Here is a tiny trained network, its code and every weight. The questions are about switching its units off for an input and a class, where a switched-off unit gives its printed mean instead of its output.

import numpy as np


def w(rows, s, z=0):
    codes = np.array(rows[::2]) - 128.0
    scale = np.full(codes.shape[1], s)
    scale[-1] = z or s
    return codes * scale


def f(y):
    return np.maximum(y, 0)


def log_softmax(a):
    a = a - a.max(-1, keepdims=True)
    return a - np.log(np.exp(a).sum(-1, keepdims=True))


def net(x, mask):
    res = np.array(x, float).reshape(1, 4) / 4 @ E
    y = f(res @ A[0][:, :-1].T + A[0][:, -1])
    res = res + np.where(mask, y, B[0][:, -1]) @ B[0][:, :-1]
    return log_softmax(res[-1] @ U[:, :-1].T + U[:, -1])


A, B = {}, {}
E = w([
[127,127,132,125],'x0',
[127,1,160,47],'x1',
[78,206,214,60],'x2',
[241,191,67,53],'x3',
],0.0084)
A[0] = w([
[185,69,37,200,51],'neuron 0',
[63,64,113,231,73],'neuron 1',
[122,255,115,219,61],'neuron 2',
[58,190,137,56,81],'neuron 3',
[35,208,247,70,2],'neuron 4',
[116,216,114,184,51],'neuron 5',
[128,97,64,182,59],'neuron 6',
[165,11,165,34,29],'neuron 7',
[198,132,104,54,35],'neuron 8',
[212,110,42,51,114],'neuron 9',
[80,79,171,152,71],'neuron 10',
[243,168,99,122,171],'neuron 11',
[82,52,228,216,72],'neuron 12',
[80,140,186,26,50],'neuron 13',
[136,196,121,196,24],'neuron 14',
[193,151,58,23,87],'neuron 15',
[174,54,24,184,48],'neuron 16',
[94,63,153,13,81],'neuron 17',
],0.0095,0.0062)
B[0] = w([
[173,162,152,49,210],'neuron 0',
[89,169,132,70,213],'neuron 1',
[129,73,41,145,245],'neuron 2',
[177,139,178,86,185],'neuron 3',
[156,122,125,44,223],'neuron 4',
[144,104,2,122,195],'neuron 5',
[137,151,113,52,167],'neuron 6',
[159,100,20,179,212],'neuron 7',
[64,177,112,121,178],'neuron 8',
[59,183,143,129,238],'neuron 9',
[54,141,113,122,178],'neuron 10',
[79,147,155,148,254],'neuron 11',
[64,173,126,108,228],'neuron 12',
[170,102,112,82,180],'neuron 13',
[119,79,22,131,175],'neuron 14',
[69,181,112,142,227],'neuron 15',
[177,110,167,42,212],'neuron 16',
[123,64,41,196,204],'neuron 17',
],0.0096,0.0077)
U = w([
[3,179,136,106,56],'0',
[138,77,56,147,96],'1',
[181,132,158,14,99],'2',
[104,135,146,130,252],'3',
[123,130,192,189,199],'4',
[183,104,217,188,85],'5',
],0.011,0.015)

Each question gives the input, the list of numbers given to net, and the class t.
The units are the neurons (one row each of A and B). Each row of codes is followed by its name. A weight is (code - 128) times the scale printed after its matrix; where a second scale follows, it is the last column's (A, B and U).
mask holds one flag per neuron, in row order. A switched-off neuron (its flag False) gives its mean, the last column of its row in B, instead of its output. The means were averaged over made-up inputs and are rounded, as every weight is.
A unit's drop is (log p(t) with every unit on - log p(t) with that unit switched off) / (log p(t) with every unit on - log p(t) with every unit switched off).
The circuit of an input: a set's keep is (log p(t) with only the set's units on - log p(t) with every unit switched off) / (log p(t) with every unit on - log p(t) with every unit switched off). Starting from the 12 units with the biggest drops (on a tie, the unit counted first), units are removed one at a time, each time the one whose removal leaves the highest keep (on an exact tie, the one counted first), for as long as the keep stays at least 0.8.
circuit, biggest first: the units of the circuit, biggest drop first
most important unit: the unit with the biggest drop
top k neurons: the k neurons with the biggest drops, biggest first
drop of u: that unit's drop, to one decimal
input [2,8,6,-6], class 1: circuit, biggest first	[neuron 17]
input [6,1,-6,-4], class 2: top 2 neurons	[neuron 16; neuron 0]
input [-4,8,6,-6], class 1: top 2 neurons	[neuron 17; neuron 7]
input [5,-4,5,1], class 2: circuit, biggest first	[neuron 4; neuron 3]
input [8,-3,-8,7], class 2: top 4 neurons	[neuron 16; neuron 0; neuron 12; neuron 6]
input [2,-6,-7,0], class 2: top 2 neurons	[neuron 0; neuron 16]
input [0,1,5,6], class 0: circuit, biggest first	[neuron 15; neuron 8]
input [-3,2,0,4], class 0: top 2 neurons	[neuron 9; neuron 15]
input [-1,-8,1,7], class 1: top 2 neurons	[neuron 2; neuron 5]
input [3,-6,-8,4], class 2: top 2 neurons	[neuron 0; neuron 16]
input [8,5,-6,5], class 3: top 2 neurons	[neuron 9; neuron 7]
input [-2,5,5,-3], class 1: circuit, biggest first	[neuron 17; neuron 7]
input [2,-7,3,4], class 1: circuit, biggest first	[neuron 2; neuron 5]
input [7,6,8,8], class 0: circuit, biggest first	[neuron 15]
input [4,5,4,-4], class 1: circuit, biggest first	[neuron 17; neuron 7]
input [5,-6,-8,6], class 2: top 3 neurons	[neuron 16; neuron 0; neuron 6]
input [-7,-8,6,6], class 1: top 3 neurons	[neuron 2; neuron 5; neuron 14]
input [3,3,-5,1], class 2: circuit, biggest first	[neuron 16; neuron 0]
input [5,4,-5,-7], class 0: top 2 neurons	[neuron 12; neuron 1]
input [1,-3,-6,-8], class 0: circuit, biggest first	[neuron 1]
input [1,-4,-5,-8], class 0: top 2 neurons	[neuron 1; neuron 12]
input [2,-7,1,6], class 1: top 4 neurons	[neuron 2; neuron 5; neuron 14; neuron 12]
input [4,7,-1,0], class 1: top 2 neurons	[neuron 7; neuron 17]
input [6,-6,4,7], class 0: top 2 neurons	[neuron 11; neuron 15]
input [5,-4,6,-5], class 2: drop of neuron 4	0.5
input [2,-4,-6,-1], class 2: drop of neuron 16	0.2
input [2,0,2,4], class 0: drop of neuron 17	0.1
input [1,-6,0,0], class 1: drop of neuron 2	0.1
input [-7,6,-7,5], class 2: most important unit	neuron 16
